Table B holds the same points as the rows below and some others, measured another way and shuffled. Each row below is followed by which row of B it is.
B:
1: [  31  354  213 -206   75   37  231 -364 -131 -231  223 -418  248  -33
 -126  111   32  145 -207 -203  133 -150   64  -53  150  317  113  -80
 -173 -149   21 -137   90  -91 -436  -51 -101 -179]
2: [ 103   98  182   47  -88  -70   55 -164 -133  -87  -17  -30   91    9
  -37   12   48  186 -258   96  299  -98 -139  -93   41  128  214 -118
   10  -13   72 -178   43   20   41  275 -112  -13]
3: [ -94 -125  -91  106  103   63   32  145   31  169  -31  279   59 -110
  -64    8   49  -65  143   59 -198   57   77  -42   81 -121 -161  112
   93  117    0  118  -39   60   53  -73  -30 -101]
4: [  51  -33  -57   35  148 -123  -45  251  -47  234 -148  260   -9   -5
    6   40  -66   23   99   66   78  -64  -69  168  -11  -61  -26  -85
  148  -13   69  150 -113   13  241  -32 -132   21]
5: [ 176  236 -129 -197  112 -184   26  114 -149  -32   79 -182  129 -168
   21   10  -53  237 -182 -124  447 -265 -221   39   75  442   49 -125
  -99  -11  215  -17  -88  108   71  -64   -8  -19]
6: [  66  107  -22  -60 -149  -47  174   25  -21   52  153 -141  337   -9
  -33   43  116  182 -104 -100  185  -17   32 -153   51  199  -22  121
  109  135   35 -157 -145  -55 -146  -36   15 -123]
7: [  54  205   62 -104  -22    1  128 -262 -139 -203  169 -243  158 -187
  -66   -5   77  227 -327  -70  250 -147  -91 -206  166  378  123  -22
 -170   14   94 -163  119   68 -184  111    2  -99]
8: [-110 -223 -392  -31  126 -222 -131  307   66  701 -208  594 -115 -196
  130  -54  -20  153   31  -24 -209   74  144  135   20  -50 -147  215
  270   96 -151  487   36  -95  324 -215  -50  256]
9: [ -85 -160  -74  198  269  187 -131   22    7   64 -139  312 -220 -390
 -108  -24  -17   -7   88   82 -213  -16  -67  -29  154   58 -164  142
  -52   79   57  247  193  183  154   31  -32  -90]
10: [  52   43   28  -15  158   25   49   13 -144  -40  -22    1  -54 -163
 -104   33  -74  123 -119   38  153  -69 -130  -21  134  186   22  -88
  -10  -33  123   19   86   29   71   81 -110 -103]
11: [  44  257  108  -92  -75   20  178 -299 -109 -287  247 -313  290 -119
  -71   -2  139  152 -276  -84  227 -164  -46 -250  153  324  117  -22
 -218   40   94 -255   44  107 -294   85   37 -159]
12: [  29  170  246    5 -107  -85  257 -101 -178 -288  159  -80  323  262
  -61   12  106 -104 -141  197  236 -102  -71 -171   55 -165  226 -337
  -95   -2  128 -397 -146  108 -101  231  -97 -166]
13: [  71   -7  309  168  113   87  -40 -186 -117  -36 -204  100 -167  -46
 -133   81  -70  126 -101  140   90  -35 -121   76   48   24  156 -101
   78 -130   26   11  184  -56  105  299 -249  -45]
14: [  63   12  118  168  -11  115   30  -25  -32 -144    8   -6  115 -114
 -108   23   78   48   -8   77  123  -66 -125 -131   65   95  -20   42
   -6  111  132 -145  -41  147    6  156  -22 -185]
15: [ -87   74   92  -17 -140  -27  286  -77  -63  -69  204   10  370  172
  -53    9  171  -85  -80   90  -27   36  138 -236   88 -180   63  -76
    8   94   -9 -256 -119    8 -211   49  -28 -160]
16: [-127   36   91   70  -23  -16  135 -138  -40  -76   94  174  215   66
  -22  -38  162 -146  -35  141 -128  -41   95 -165   86 -225   79  -93
 -113   59  -15 -125  -16  140 -109   86  -31  -78]
17: [-150   68   29  -12   89 -146   27 -201  -60   57    1  292   64   12
   58  -69  105  -89 -108  105 -148 -122  102  -28   81 -185  157 -151
 -181  -55  -78   73  107  124  -25   42  -74  103]
18: [ -45  -50  -37   30  175   26  -34  -32  -49  168  -98  207 -119 -217
  -58    9  -36  120  -64    4  -86   -9    9   24  116   95  -32   66
   36  -21  -21  208  169  -15   74    7 -105    6]
19: [  86  105   30  -54  150 -152  -42  -25 -163   25  -95   85  -81  -91
    6   -2  -75  155 -193   57  260 -184 -174   96   61  166  167 -210
  -61 -107  105   61   81   58  179  128 -140   76]
20: [  63   41 -141 -126   27 -246  120  390  -35  347   -6  144  257  189
   49   75  -30   26  125  -40  129  -16   58  161  -55 -100  -67  -81
  269   27   34   63 -324 -120  114 -211 -106    0]
21: [ -49  296  181  -40   16    3  130 -351  -33 -288  215 -173  337    2
  -32    4  184  -74  -74  -65    1 -231   65 -122   93   61  121  -96
 -325  -23   33 -188  -12  188 -358   -1   13 -129]
22: [ 134   43  149   34  -47  -59   70   -5 -130   24  -65  -11   53   35
  -65   62  -24  206 -177   83  301  -32 -133  -13   25  116  136  -94
  154  -21   76 -117   -9  -77  100  214 -159  -43]
23: [ -71 -172 -202  209  -35  -46  -71  284  140  268  -58  435  187  -78
   64  -63  171 -107  237   94 -165   -4   53  -63  -26 -205 -190  196
  113  273   11   90 -216  212  184  -86   88  -11]
24: [ -20   95  156   26 -143  -52  279   -2  -96 -165  183  -13  398  263
  -58   17  152 -145  -28  157   99  -20   35 -197   44 -233  101 -196
    0   85   78 -350 -221   78 -136  114  -50 -195]
25: [-110  -17 -182    9  -36 -158    4   51   79  263   40  313  228  -46
  110  -72  177  -22   25   -7 -144  -58  147  -67   20 -107  -44  115
   -8  152  -78  102  -96  115    7 -126   61   86]
26: [  26  231   57 -126  -10 -170   83 -203 -101  -45   99  -67  200   -3
   37  -13   83  126 -231  -46  190 -195   -9  -44   62  155  188 -123
 -150  -49   18  -81   22   56 -117   41  -48   41]
27: [  75  324  130 -117   37  -99  117 -257 -184 -372  190 -241  217  -50
  -23  -31   83   58 -273   10  339 -306 -170 -131  123  247  230 -274
 -353  -55  188 -253   17  240 -149  140   -7  -87]
28: [ -33   44  102  116   16   91  105   -3   15  -98   80   36  246   14
  -88   38  117 -118  129   42  -72  -46   37  -93   53 -103  -67   17
  -33   94   65 -121 -126  127 -123   -5  -13 -204]
29: [  75  254  163  -39  -33  119  225 -110  -32 -275  249 -376  412    0
 -145  107  111   21   26 -139  149 -116   11 -135   85  206  -50   28
  -87   56  125 -274 -164   57 -363  -66    9 -321]
30: [ 122  -49   31  201    0  -87 -228   50   63  262 -258  264  -43 -126
   52   14   33  209   25   14  133 -114 -114  143  -87  106   25  142
  159   50    3  149  -21   49  261  117  -83  129]
31: [ 130  272   60 -163  113  -44  131  -49 -167 -201  141 -300  171  -94
  -81   69  -37  151 -159 -107  342 -207 -149  -12  112  351   68 -158
 -133  -69  189 -124  -40   53 -121  -15  -61 -151]
32: [ 101  178   52 -135   23 -144  172   40 -191  -92   99 -122  184   69
  -39   38  -22  100 -181   36  336 -129 -120  -33   73  132  135 -243
  -19  -41  146 -167  -99   12    1   68 -102  -84]
33: [ -84   81   55   80    0  -90  -70 -172  125  195  -41  232  203   12
   77    0  180  -32   95  -67 -212 -121  185   73  -40 -123   27  120
  -46   15 -144  122  -32   65 -120  -86  -26   91]
34: [ -50  -30   50  143  145  125 -102 -204   -5    8  -93  160 -122 -313
  -75  -16   42  106  -70   16 -109  -71  -35  -51  123  150  -11  134
  -95   16   -4  146  231  115   11   97  -46  -26]
35: [-154    5  -19  -82  168  -70  105  -68  -63  203  -11  252   12   -7
  -23   14   -1  -36  -42   25 -233   24  182   34  112 -150   27  -71
    7  -80 -111  180  111  -81  -53  -85 -139   28]
36: [ -21  136  160  -32   76   13  196  -70 -112 -143  108  -57  199   96
 -108   63   31  -79  -17   49   31  -62   24  -50   91  -72   59 -177
  -57  -50   67 -141  -56   24 -153   29 -114 -179]
37: [ -23  144   51  -38  177 -139  -27  -96  -74   17  -44  151   34  -21
   30   -7    8  -33  -37   29   20 -207  -23  116   41  -28  125 -193
 -161 -110   28   95   33  121   30    0 -108   62]
38: [  10  -13 -103  -68  -63   94  151  -44  -30  157  110 -110  120 -263
 -108   43   46  327 -207 -156   50  110   73 -212  163  370 -116  301
  172  137  -30   18   97 -165 -150  -50    4 -126]
39: [-125 -156 -372   68  107 -188 -149  260   68  357  -92  567    9 -219
  150 -147  103  -56   81   88 -164  -89   18   -9   35 -118 -118   95
  -35  196    4  283  -56  270  303 -125   91  166]
40: [-139 -109 -305    1  205 -163 -170   89   31  386 -136  513 -134 -287
  122 -113   33   38  -17   19 -208  -91   56   64   81  -10  -58   90
  -60   62  -69  402  127  148  237 -130    3  220]
41: [  60  -34  105   92  120   82   62   96 -110  -16  -76   66  -29  -61
 -139   77  -68   50   13  103  101    7 -115    5   79   27  -22  -68
  116   -4  116  -21    0   -7  105  115 -148 -162]
42: [ -26  259  104 -118   30  -41  231  -99  -56 -156  227 -178  396  120
  -56   62  113 -100   27  -84   26 -141  107  -55   71  -16   26 -126
 -141  -21   51 -172 -162   59 -315 -129  -31 -183]
43: [   0  -68    4   45   41   48   92  143   10  238  -44  111  100  -14
  -96   99   -7   78  100  -31  -76  103   97   29   36  -21 -132  136
  267   49  -34   82  -75 -154  -11  -83 -116 -119]
44: [ 123   67 -235 -144  171 -139  -11  260 -124  141   -7    8   -7 -243
    0    7 -102  228 -106  -83  305 -140 -187   54   97  362  -60  -34
   33   32  177  132  -47   56  199 -107  -27   -6]
45: [-105 -227 -219  -27  307 -196   -6  425 -123  475 -244  616 -231   16
   18   -3 -180  -86  101  214 -154   84   23  216   59 -331  -57 -206
  238  -63   -5  372   -5  -73  440  -79 -225  122]
46: [ -87 -165 -289  113  181  -16 -180  178   74  301 -133  436 -109 -366
   42  -84   40   46   86   12 -177  -53  -16    2   82   63 -185  213
    2  163   12  331   61  194  241 -108   55   76]
47: [  77   51  -11   -1   -3   67  138   85  -74  -62  105 -128  176 -120
 -116   51   27  135  -59  -32  186  -19  -83 -141  110  222  -80   61
   65  113  137 -126  -81   22  -54   13  -11 -215]
48: [  60 -140  114  292   41   92 -142  164  152  312 -258  287   29  -14
  -62  117   22   37  324    0 -132   46   43  196 -108 -129 -162  246
  329   67  -52  173 -134  -69  134  -18 -136  -59]
49: [  16  -12   24  121 -144  265  141 -132   30 -122  178 -197  232 -287
 -171   31  167  206 -107  -87   39   71    6 -362  164  331 -156  359
   49  249   60 -189   35   35 -243   63   97 -290]
50: [-114   75  -26  -71   -7 -220   99  -56  -35  172   45  257  216  138
   91  -41  122  -72  -63   60  -92  -75  158  -12   27 -223  119 -125
  -38   -5  -90   23  -57   33  -40  -42  -64   99]
51: [ -64   73  -32   22 -179 -174  109  -14   46   88  126  175  411  144
   99  -56  244  -74   -7   48  -19  -84  128 -146  -16 -188   61    7
  -30  158  -39 -145 -207  133  -91  -22   55   19]
52: [ 182   -9    6   -2  160 -229 -106  314  -92  370 -290  232 -103   73
   26  103 -187  184   46   32  274  -87 -148  358  -99   26   56 -147
  308 -130   65  212 -125 -149  376   14 -260  123]
53: [  38  -33 -233  -67  166  -29    2  243  -51  217  -25  103  -23 -271
  -42   18  -72  178  -19  -79   88  -28  -69   12  114  260 -156  109
  103   80   97  192   -7    5  141 -139  -19  -48]
54: [ -83  -14  108   20  110   47  106  -27    4  215  -54  154   70   56
  -98  108    1  -13  102  -22 -229   90  197   85   50 -153  -57   54
  174  -63 -120  130   22 -182 -114  -84 -182  -82]
55: [   2 -130 -205   -2  -10   66   51  127   11  307   -1   87   24 -304
  -74   22   18  302 -102 -109   -6  134   45 -137  131  291 -191  344
  253  176  -29  147   64 -137   34  -81    6  -69]
56: [-231 -180 -172   57  -12   64  191  143   65  253  103  340  217  -26
  -52  -24  150 -148  138   66 -399  195  279 -206  123 -290 -212  196
  142  217 -107   68  -75   -7  -93 -161   29 -137]
57: [  31  146  -14 -129  117   40   92 -124  -80    5   91 -172   66 -233
  -92   58  -18  228 -163 -167   94  -73    1  -48  153  368  -30   86
  -38  -27   34   61  117  -62 -166  -78  -53 -102]
58: [  16  164   93   24 -149 -184   45 -227  -83 -142   90   61  249   44
   84  -96  196   44 -257  122  226 -214  -79 -181   32   15  262 -164
 -207   60   55 -228  -24  223  -16  222   17   68]
59: [ -25 -265 -198  176   79  141  -59  245   47  305 -129  306 -108 -337
  -94    4   -7  158   69   29 -116  147  -20  -91  109  116 -256  329
  261  216   19  214   51   -7  213  -21   -8  -91]
60: [  31  149  210  -46 -162  -54  200 -280 -122  -88  114 -131  227   82
  -55   27  108  183 -314   29  194  -26   27 -182   83  106  219  -72
   12  -15  -23 -241   57  -93 -188  204 -102  -56]
61: [ -29 -153  -38  115  205   94   22  218  -72  119 -116  257 -116 -141
 -130   40  -85  -24   99  133  -76   63  -61   17  107  -69 -128  -14
  140   39   89  129   20   22  193   26 -126 -137]
62: [-123 -128 -150    9    6   -7  111  169   74  383    9  277  163  -31
  -24   34   75   15  116  -39 -265  159  242  -41   55 -136 -186  224
  253  131 -128  160  -79 -134  -44 -194  -39  -48]
63: [ -70 -285 -182  104  222   62  -33  298  -35  381 -209  436 -239 -236
  -94   21 -119   73   82  108 -179  166    3   47  114  -52 -191  128
  277   70   -3  321  101  -81  302  -34 -132  -29]
64: [  -7  331  102  -93  -51  -82  103 -354  -40 -259  238 -208  364  -45
   33  -35  211   32 -189 -102  132 -282   15 -158   85  195  160  -68
 -348   13   46 -199  -13  215 -319    8   66  -53]
65: [  66   -6  -71  100  120 -140 -204   64  -10  178 -190  285  -83 -185
   74  -46    7  123  -27   48  129 -193 -149  122  -12  110   45   -3
  -22   20   67  184   20  167  282   65  -52  140]
66: [ -50  142  113  -32   -1 -100  112  -94   19  106   49   71  286  164
    9   62  108  -55   64  -48  -95  -72  175   60  -13 -150   52  -36
   22  -39  -89  -13 -118  -45 -185  -94  -97  -25]
67: [ -89  -23 -118 -127  214 -168    8   46  -84  366 -114  317 -111  -76
   29    9  -82   95  -83   -5 -117   -6  107  143   84  -28   34  -64
   87 -108  -98  315  129 -125  118 -102 -170  143]
68: [-162    3  -43  -26   29 -137   69  -72   14  243    9  318  153   57
   58  -28  116  -62  -12   34 -236   -4  218  -13   44 -227   40   -1
    7   12 -145  117    9  -11  -60  -83  -66   84]
69: [ -55  108  117  -40 -205  -40  308 -134  -72  -95  232  -75  420  180
  -49    9  192  -18 -148   62   46   29  133 -271   84 -107  100  -58
   11  104  -13 -316 -116  -16 -255   82  -21 -154]
70: [   0  193   96  -33   -6  -89   68 -206  -65 -105   98  -36  210  -13
   11  -15  115   39 -146   -8  106 -181   -4  -75   64   80  143  -94
 -173   -9   30 -108    0  121 -132   57  -29  -18]
71: [  96  106   14   -7    8  -81  157  228 -115 -138  111  -45  280  101
  -50   27   31  -72   43   97  280 -124 -148  -61   33  -20    5 -210
   -6   84  229 -232 -281  158   55   28  -29 -193]
72: [  -3   99  208  135 -211   28  108 -315  -31 -210  120  -36  276    9
  -34  -39  235   57 -201  101  106  -82  -13 -285   63   21  168   17
 -115  119   17 -304   18  150 -165  261   16  -93]

[ -44  -14 -194  -52  177  -48  201 -233  -17  116 -100   52  -36   34
  -94 -183 -123   18   48   38  -54   52   56  -42 -137  -85   58  -36
   94 -216]  63
[ 309 -161  -87  217  -43   21   30 -213  -42  -79  -66 -112 -101  336
    2 -300  -26  -42 -342 -116  -14 -120  -70  386  272  167  -10 -192
  474 -132]  50
[-105   28 -223   57  137  -29  219  118   58  116 -140   56  -83 -197
  -74  -36 -154 -117  -40   69  -44  197   52 -100 -198  -35   15  -81
  -90  -65]  15
[ 218  -72  135  156  -59  171   -2 -122 -134  -49  285  202   82  281
   10  -87 -157   37 -205  -30   16 -305  183  246   92  170  -76 -105
  270   65]  5
[ 267 -183  -75   45  219  282  127 -456 -137  187  102  184 -147  322
 -116 -350   16   38 -186 -102  -53 -330  165  141  119  191  -61 -129
  405 -161]  29
[ 411  -93  300  150 -195  294  -92 -173 -215   42   79   26 -119  373
   30 -280  110  101  -90 -277   -8 -405   94  270  356  128  -39   13
  491  -69]  64
[   2   43 -346  132  212  -17  262 -102  110   78 -254 -166 -201  -32
  -92 -154  -73 -138  -99   10  -26  203  -78   -6  -61  -68  101 -111
   42 -217]  59
[-269   94  -68  115  -25 -356  177  476  216   67 -275   -8   37 -351
   70  160 -267 -320  140   71 -178  439  -58   91 -206 -147   -5  -78
 -286 -146]  33
[-236  120 -334  -44   43 -290  141  125  129  -20 -542 -204    9 -255
  -67  -38 -156  -81  225   10  -42  453 -125 -215 -274 -317  126   32
  -57 -250]  13
[ 197  -15   74   90 -141  117   67   39 -117   97 -118  -85 -222   32
    1 -233   94   57  -63 -143   -2  -44   -4   51  169    4   53   35
  228  -73]  66
[-290  157 -335  160  -11 -337  195  446  212 -155 -263 -128   94 -368
    3  203 -354 -216  -71  203   10  535  -95  -75 -336 -168   83 -115
 -292   25]  52
[ 259 -110   30  150 -283  -10  -47  131 -105  -68 -231 -178 -154   79
   40 -271   81   40 -228 -166   23   22 -108  193  256   69   18  -48
  395  -15]  67
[  12  -34 -246  115   37   18   51  119   40  -35 -293  -29  -27  -79
  -77  -79 -114 -107 -112  -52    0  147    8  -62 -111    3  -27 -116
  144  -28]  36
[  -2   74  202  -31  -94   27   67   29 -109  117   51  141   19   -3
   17  -47  -96   70  210  -47  -57  -81  146  -13  -56 -112   21  110
   24  -92]  70
[ -24   68  -80  106 -112 -170   30  122   48 -114 -247 -135   61  -15
   21  -21 -163  -64   42  -39  -15  182  -70   74  -52 -139   56  -23
   98 -117]  37
[ -26   22 -239   66   21 -120  101  -57   15 -119 -134  -64   71   29
  -49  -80 -206   10  -96   61   44  140  -17    7 -130  -78   68  -78
  126  -71]  45
[-370   32 -299   13  212 -331  275  278  206   94 -149  184  125 -360
  -37  151 -390 -273   43  230 -146  413   65  -49 -428  -86  -40 -161
 -323  -92]  42
[-217  170  -18   19  -80 -171  125  383   84   75 -288  -33   -2 -338
   16  110 -159 -117  263    8  -78  329    1 -158 -228 -243   60   80
 -230 -101]  21
[ 218 -128 -123  142  176  285  135 -123  -34  215 -122   64 -266   92
 -105 -260   67 -115 -182 -153  -68 -131   84   59  109  164  -66 -138
  263 -119]  49
[-178   58 -300  112  124 -174   69  167  204  -60 -451  -62  108 -146
  -58   82 -253 -269  124  -35  -91  319  -42  -51 -254 -158  -19 -120
  -19 -192]  9
[ 410  -90   87  288  -86  233   21 -162  -93  -12   47 -100 -201  358
   21 -264   64  -33 -307 -194    8 -261  -12  366  367  185   -8 -122
  436  -75]  25
[ 116   28   73  -33  126  348  111 -280 -192  170  214  263  -37  151
 -109 -136  -58  153   76  -46   25 -324  289 -144  -87   11   -7   59
  137  -30]  24
[-283    3 -171   84   32 -385  179  428  208   39 -232   90  101 -338
   33  134 -327 -308   12  139 -167  429  -23  101 -268  -61  -58 -163
 -232  -86]  68
[ 447  -12  140  132  -85  424  -21 -344 -224   78  -63 -146 -282  382
  -54 -375  231  168  -44 -322   60 -374   41   77  351   26   73   81
  516 -156]  72
[ 295  -11   27  220  -36  143   26 -221  -47  -43  -43 -134 -108  336
    4 -210   -3  -23 -126 -175    0 -180  -23  275  249   42   40  -72
  368 -170]  30
[ 236 -161   20   42  -29  123   51 -166 -143  114  -34   68 -140  177
  -37 -322   51   61 -159 -125  -41 -176   62  148  167  126  -38  -63
  383  -97]  60
[ 184   46  182   27 -100  249   85  -84 -207  130  138   74 -152   92
  -20 -179   45  171   15  -84   38 -219  153  -35   87   -9   56  106
  155   -7]  53
[-117   91  382  -28 -190  -71  133  364  -97  211  251  307   39 -232
  100  105 -172    0  201   75 -119   -8  215   41 -115  -55  -31  111
 -249   51]  8
[ 155   46   12   47  -49  327  -26  -20 -150   35 -139   28  -85   43
  -95 -127   33  107   66 -183   72 -151  143 -217  -25  -47   10   78
  229   11]  61
[-165   45 -124   40   52  -84  135  185   31   -2   17  186  133 -175
  -36  100 -297  -75  -15  138  -17  146  143  -79 -291  -37  -25  -74
 -132   52]  32
[ 270  -85   99   85 -117  174   -1 -102 -160   58  -49    0 -141  188
   -9 -272   73   84 -101 -176   -1 -192   49  124  197   75   -3   -3
  371  -69]  7
[ 214   26  264  -28  -53  313   19 -302 -265  101  278  212    2  281
  -35 -174  -19  241  100 -107   34 -426  257    0   65   -4   14  126
  260  -41]  4
[  79  -32  -96  148  -79 -148   91   49   32  -58 -152 -120  -48   51
   30 -137 -110  -75 -154  -20  -34  129  -89  215   75   -1   41 -101
  178 -117]  26
